Here is a tiny trained network, its code and every weight. The questions are about switching its units off for an input and a target symbol, where a switched-off unit gives its printed mean instead of its output.

import numpy as np


def w(rows, s, z=0):
    codes = np.array(rows[::2]) - 128.0
    scale = np.full(codes.shape[1], s)
    scale[-1] = z or s
    return codes * scale


def f(y):
    return y / 2 * (1 + np.tanh(0.7978845608 * (y + 0.044715 * y**3)))


def softmax(a):
    e = np.exp(a - a.max(-1, keepdims=True))
    return e / e.sum(-1, keepdims=True)


def log_softmax(a):
    a = a - a.max(-1, keepdims=True)
    return a - np.log(np.exp(a).sum(-1, keepdims=True))


def net(x, mask):
    ids = ['βγδζηθλπστφψω'.index(c) for c in x.split()]
    T = len(ids)
    res = E[ids] + P[:T]
    q, k, v = (res @ M[0].T for M in (Q, K, V))
    z = softmax(np.where(np.tri(T) > 0, q @ k.T / 4**0.5, -1e9)) @ v
    res = res + np.where(mask[0], z, O[0][:, -1]) @ O[0][:, :-1]
    y = f(res @ A[0][:, :-1].T + A[0][:, -1])
    res = res + np.where(mask[1:13], y, B[0][:, -1]) @ B[0][:, :-1]
    return log_softmax(res[-1] @ U[:, :-1].T + U[:, -1])


Q, K, V, O, A, B = {}, {}, {}, {}, {}, {}
E = w([
[226,122,189,186],'β',
[196,39,93,129],'γ',
[202,169,147,119],'δ',
[145,116,183,95],'ζ',
[151,129,163,136],'η',
[113,215,249,161],'θ',
[148,85,91,63],'λ',
[140,73,114,125],'π',
[132,196,174,230],'σ',
[165,163,143,166],'τ',
[103,29,92,85],'φ',
[143,61,107,126],'ψ',
[101,143,87,198],'ω',
],0.018)
P = w([
[87,92,119,164],'0',
[191,214,55,164],'1',
[96,129,171,115],'2',
[103,80,104,153],'3',
[185,178,30,159],'4',
[96,128,171,111],'5',
[118,80,97,147],'6',
[200,153,21,152],'7',
[98,130,171,111],'8',
[111,109,111,165],'9',
[208,137,12,149],'10',
[94,126,169,109],'11',
[126,88,101,145],'12',
[208,136,6,150],'13',
],0.015)
Q[0] = w([
[162,30,43,65],'H1',
[115,168,255,206],'H1',
[153,122,204,65],'H1',
[92,40,117,111],'H1',
],0.0093)
K[0] = w([
[132,100,168,101],'H1',
[134,248,250,101],'H1',
[141,192,254,17],'H1',
[96,131,117,162],'H1',
],0.0069)
V[0] = w([
[18,251,123,116],'H1',
[95,177,139,115],'H1',
[65,87,142,255],'H1',
[137,200,143,138],'H1',
],0.0087)
O[0] = w([
[69,146,82,162,2],'H1',
[207,127,254,33,63],'H1',
[147,98,126,138,243],'H1',
[159,163,182,178,101],'H1',
],0.0086,0.0049)
A[0] = w([
[135,217,172,148,155],'N1',
[147,137,139,1,120],'N2',
[183,189,168,210,201],'N3',
[85,78,104,197,25],'N4',
[240,105,154,219,97],'N5',
[199,86,63,155,142],'N6',
[126,162,119,181,148],'N7',
[51,130,115,125,253],'N8',
[195,135,30,106,125],'N9',
[129,154,53,164,75],'N10',
[251,209,122,101,165],'N11',
[196,153,28,173,117],'N12',
],0.011,0.0066)
B[0] = w([
[153,84,126,114,159],'N1',
[2,165,142,174,142],'N2',
[129,156,116,93,230],'N3',
[91,102,189,112,154],'N4',
[66,124,142,113,231],'N5',
[128,146,143,171,248],'N6',
[144,143,107,149,169],'N7',
[161,144,76,140,166],'N8',
[140,164,153,121,223],'N9',
[119,76,164,95,176],'N10',
[143,80,108,146,208],'N11',
[158,134,150,91,247],'N12',
],0.014,0.013)
U = w([
[134,76,110,170,72],'β',
[88,30,60,70,95],'γ',
[48,168,129,113,135],'δ',
[197,117,85,108,215],'ζ',
[108,147,125,160,135],'η',
[93,24,185,53,2],'θ',
[145,63,101,167,52],'λ',
[103,135,143,124,108],'π',
[104,70,110,65,144],'σ',
[120,93,144,253,105],'τ',
[59,123,218,156,61],'φ',
[157,180,185,113,124],'ψ',
[136,167,14,213,234],'ω',
],0.012,0.0045)

Each question gives the input, a string of symbols that net reads in full, and the target symbol t.
The units are the heads (4 rows each of Q, K, V and O) and the neurons (one row each of A and B). Each row of codes is followed by its name. A weight is (code - 128) times the scale printed after its matrix; where a second scale follows, it is the last column's (O, A, B and U).
mask holds one flag per unit, heads first, then neurons. A switched-off unit (its flag False) gives its mean, the last column of its rows in O or B, instead of its output. The means were averaged over made-up inputs and are rounded, as every weight is.
A unit's drop is (log p(t) with every unit on - log p(t) with that unit switched off) / (log p(t) with every unit on - log p(t) with every unit switched off).
The circuit of an input: a set's keep is (log p(t) with only the set's units on - log p(t) with every unit switched off) / (log p(t) with every unit on - log p(t) with every unit switched off). Starting from the 12 units with the biggest drops (on a tie, the unit counted first), units are removed one at a time, each time the one whose removal leaves the highest keep (on an exact tie, the one counted first), for as long as the keep stays at least 0.8.
units of the circuit, in order: the units of the circuit, biggest drop first
unit that matters most: the unit with the biggest drop
k most important neurons: the k neurons with the biggest drops, biggest first
drop of u: that unit's drop, to one decimal
input ω ζ ζ π σ φ λ θ φ ω φ ζ δ λ, target ψ: 4 most important neurons => [N9; N12; N2; N6]
input λ β ω λ τ, target ζ: unit that matters most => N11
input φ ω λ π β λ θ ω ω ζ π β, target θ: units of the circuit, in order => [N5; N6]
input ω λ β ω θ, target ζ: 3 most important neurons => [N1; N3; N11]
input β β φ γ λ ω ψ ω ω τ β, target ψ: units of the circuit, in order => [N12; N9]
input γ ω ω λ δ π η ω β ω β ω ω η, target ψ: 2 most important neurons => [N9; N12]
input θ λ φ λ σ, target ζ: units of the circuit, in order => [N1; N11; N12]
input λ β λ τ β β θ ω β γ ζ φ β τ, target ψ: 4 most important neurons => [N9; N12; N6; N5]
input ζ γ ω θ δ β ω π, target ψ: units of the circuit, in order => [N9; N12]
input γ ω θ γ σ β λ ω π β λ ω π γ, target ψ: 2 most important neurons => [N9; N6]
input ω λ ζ β η ψ β ω ω λ β π γ π, target ψ: 3 most important neurons => [N9; N6; N12]
input θ β σ δ δ ψ ω λ θ ζ δ ω β σ, target ψ: 4 most important neurons => [N12; N3; N5; N8]
input τ ω ω β λ ω ω φ ω γ ω φ τ τ, target ψ: 3 most important neurons => [N9; N12; N6]
input λ η λ φ η ω λ, target ω: unit that matters most => N5
input π β π φ β β ω ω λ λ ζ β β λ, target ψ: 2 most important neurons => [N9; N12]
input ω ω γ β φ, target ζ: 2 most important neurons => [N5; N12]
input γ δ λ ω γ δ λ β β π ψ ω ω δ, target ψ: 4 most important neurons => [N9; N12; N6; N5]
input τ ψ ω ω β β β φ δ ψ β β φ δ, target ψ: drop of N5 => 0.3
input ζ β φ τ η δ δ ω β β σ, target ζ: drop of N3 => 0.4
input ζ θ ω ω π ω ω ω ζ π, target τ: drop of N3 => 0.6
